Here is a tiny trained network, its code and every weight. The questions are about switching its units off for an input and a class, where a switched-off unit gives its printed mean instead of its output.

import numpy as np


def w(rows, s, z=0):
    codes = np.array(rows[::2]) - 128.0
    scale = np.full(codes.shape[1], s)
    scale[-1] = z or s
    return codes * scale


def norm(h):
    return h / np.sqrt((h * h).mean(-1, keepdims=True) + 1e-5)


def f(y):
    return np.maximum(y, 0)


def log_softmax(a):
    a = a - a.max(-1, keepdims=True)
    return a - np.log(np.exp(a).sum(-1, keepdims=True))


def net(x, mask):
    res = np.array(x, float).reshape(1, 5) / 4 @ E
    u = 0
    for l in range(2):
        y = f(norm(res) @ A[l][:, :-1].T + A[l][:, -1])
        res = res + np.where(mask[u : u + 4], y, B[l][:, -1]) @ B[l][:, :-1]
        u += 4
    return log_softmax(norm(res)[-1] @ U[:, :-1].T + U[:, -1])


A, B = {}, {}
E = w([
[175,167,194,254,156,90,145,201,209,133,185],'x0',
[194,149,180,47,125,150,77,56,170,175,47],'x1',
[137,128,120,132,137,121,91,118,126,108,132],'x2',
[128,115,128,115,140,126,107,120,146,122,152],'x3',
[164,159,127,110,14,221,132,127,87,101,212],'x4',
],0.0077)
A[0] = w([
[242,160,179,132,148,145,109,120,177,164,97,3],'L0N1',
[139,103,153,96,148,97,109,113,148,112,137,107],'L0N2',
[3,79,4,98,128,129,141,121,63,81,113,84],'L0N3',
[97,69,68,85,135,106,120,88,97,153,71,115],'L0N4',
],0.0066,0.005)
B[0] = w([
[70,150,162,153,140,150,107,133,132,153,121,188],'L0N1',
[98,165,126,128,110,107,185,109,94,153,120,148],'L0N2',
[108,135,250,157,135,119,84,146,164,134,119,255],'L0N3',
[148,163,68,142,169,162,163,114,128,185,158,222],'L0N4',
],0.012,0.0065)
A[1] = w([
[148,116,87,183,134,69,177,201,146,81,164,174],'L1N1',
[231,133,53,161,69,180,161,148,76,61,219,252],'L1N2',
[194,162,164,35,2,224,97,101,100,126,174,54],'L1N3',
[133,153,208,168,2,202,98,157,112,70,218,59],'L1N4',
],0.0086,0.0016)
B[1] = w([
[188,14,163,83,93,78,66,222,70,22,110,179],'L1N1',
[76,127,254,169,250,70,215,187,154,140,168,185],'L1N2',
[160,40,87,104,57,60,132,144,87,38,133,230],'L1N3',
[100,211,41,128,126,200,93,16,164,214,68,253],'L1N4',
],0.0094,0.013)
U = w([
[85,158,234,192,197,109,121,179,168,165,157,4],'0',
[139,203,23,105,117,202,132,43,151,201,131,167],'1',
[205,53,89,112,82,64,111,180,117,11,131,244],'2',
],0.012,0.0015)

Each question gives the input, the list of numbers given to net, and the class t.
The units are the neurons (one row each of A and B). Each row of codes is followed by its name. A weight is (code - 128) times the scale printed after its matrix; where a second scale follows, it is the last column's (A, B and U).
mask holds one flag per neuron, layer by layer. A switched-off neuron (its flag False) gives its mean, the last column of its row in B, instead of its output. The means were averaged over made-up inputs and are rounded, as every weight is.
A unit's drop is (log p(t) with every unit on - log p(t) with that unit switched off) / (log p(t) with every unit on - log p(t) with every unit switched off).
The circuit of an input: a set's keep is (log p(t) with only the set's units on - log p(t) with every unit switched off) / (log p(t) with every unit on - log p(t) with every unit switched off). Starting from all 8 units, units are removed one at a time, each time the one whose removal leaves the highest keep (on an exact tie, the one counted first), for as long as the keep stays at least 0.8.
circuit, biggest first: the units of the circuit, biggest drop first
most important unit: the unit with the biggest drop
top k neurons: the k neurons with the biggest drops, biggest first
k most important neurons of layer l: the k neurons of layer l with the biggest drops, biggest first
drop when u is switched off: that unit's drop, to one decimal
input [-3,-1,-1,3,-3], class 0: most important unit => L0N3
input [8,8,-1,5,3], class 1: top 2 neurons => L1N2, L0N3
input [8,7,2,-5,2], class 1: top 3 neurons => L1N2, L0N3, L1N1
input [-4,1,6,3,4], class 2: 2 most important neurons of layer 0 => L0N1, L0N4
input [1,-1,-5,-2,0], class 2: circuit, biggest first => L0N3, L1N1
input [7,1,-1,6,7], class 1: top 2 neurons => L1N4, L0N4
input [-8,0,-5,-1,-2], class 0: top 2 neurons => L0N3, L1N4
input [1,0,-7,-6,7], class 0: 2 most important neurons of layer 0 => L0N3, L0N1
input [2,-4,-3,2,8], class 0: top 2 neurons => L1N2, L0N3
input [-2,4,-4,7,7], class 2: top 2 neurons => L1N3, L0N3
input [1,-7,5,6,6], class 0: top 2 neurons => L1N2, L1N1
input [-3,-6,1,6,2], class 1: 2 most important neurons of layer 0 => L0N3, L0N1
input [-1,8,-2,-8,4], class 2: 2 most important neurons of layer 1 => L1N3, L1N4
input [1,-6,7,2,7], class 0: most important unit => L1N2
input [8,1,2,8,8], class 1: top 3 neurons => L1N4, L0N4, L0N1
input [1,-3,4,-2,-4], class 2: 2 most important neurons of layer 1 => L1N1, L1N2
input [-8,5,8,0,4], class 2: top 2 neurons => L1N3, L1N4
input [7,2,-5,-1,2], class 1: 2 most important neurons of layer 1 => L1N2, L1N4
input [-1,1,-2,-7,4], class 2: 2 most important neurons of layer 1 => L1N3, L1N2
input [-6,-3,7,-6,-1], class 0: circuit, biggest first => L0N3
input [-2,-8,-4,0,6], class 1: top 2 neurons => L1N4, L0N3
input [-1,-7,-7,5,3], class 1: top 2 neurons => L1N4, L0N3
input [-1,-7,-7,6,7], class 1: 2 most important neurons of layer 0 => L0N3, L0N4
input [-4,-2,-3,2,-5], class 0: drop when L0N3 is switched off => 2.7
input [-6,0,-4,0,-4], class 0: drop when L0N3 is switched off => 1.7
input [-8,-8,-1,5,-5], class 0: drop when L0N3 is switched off => 0.9
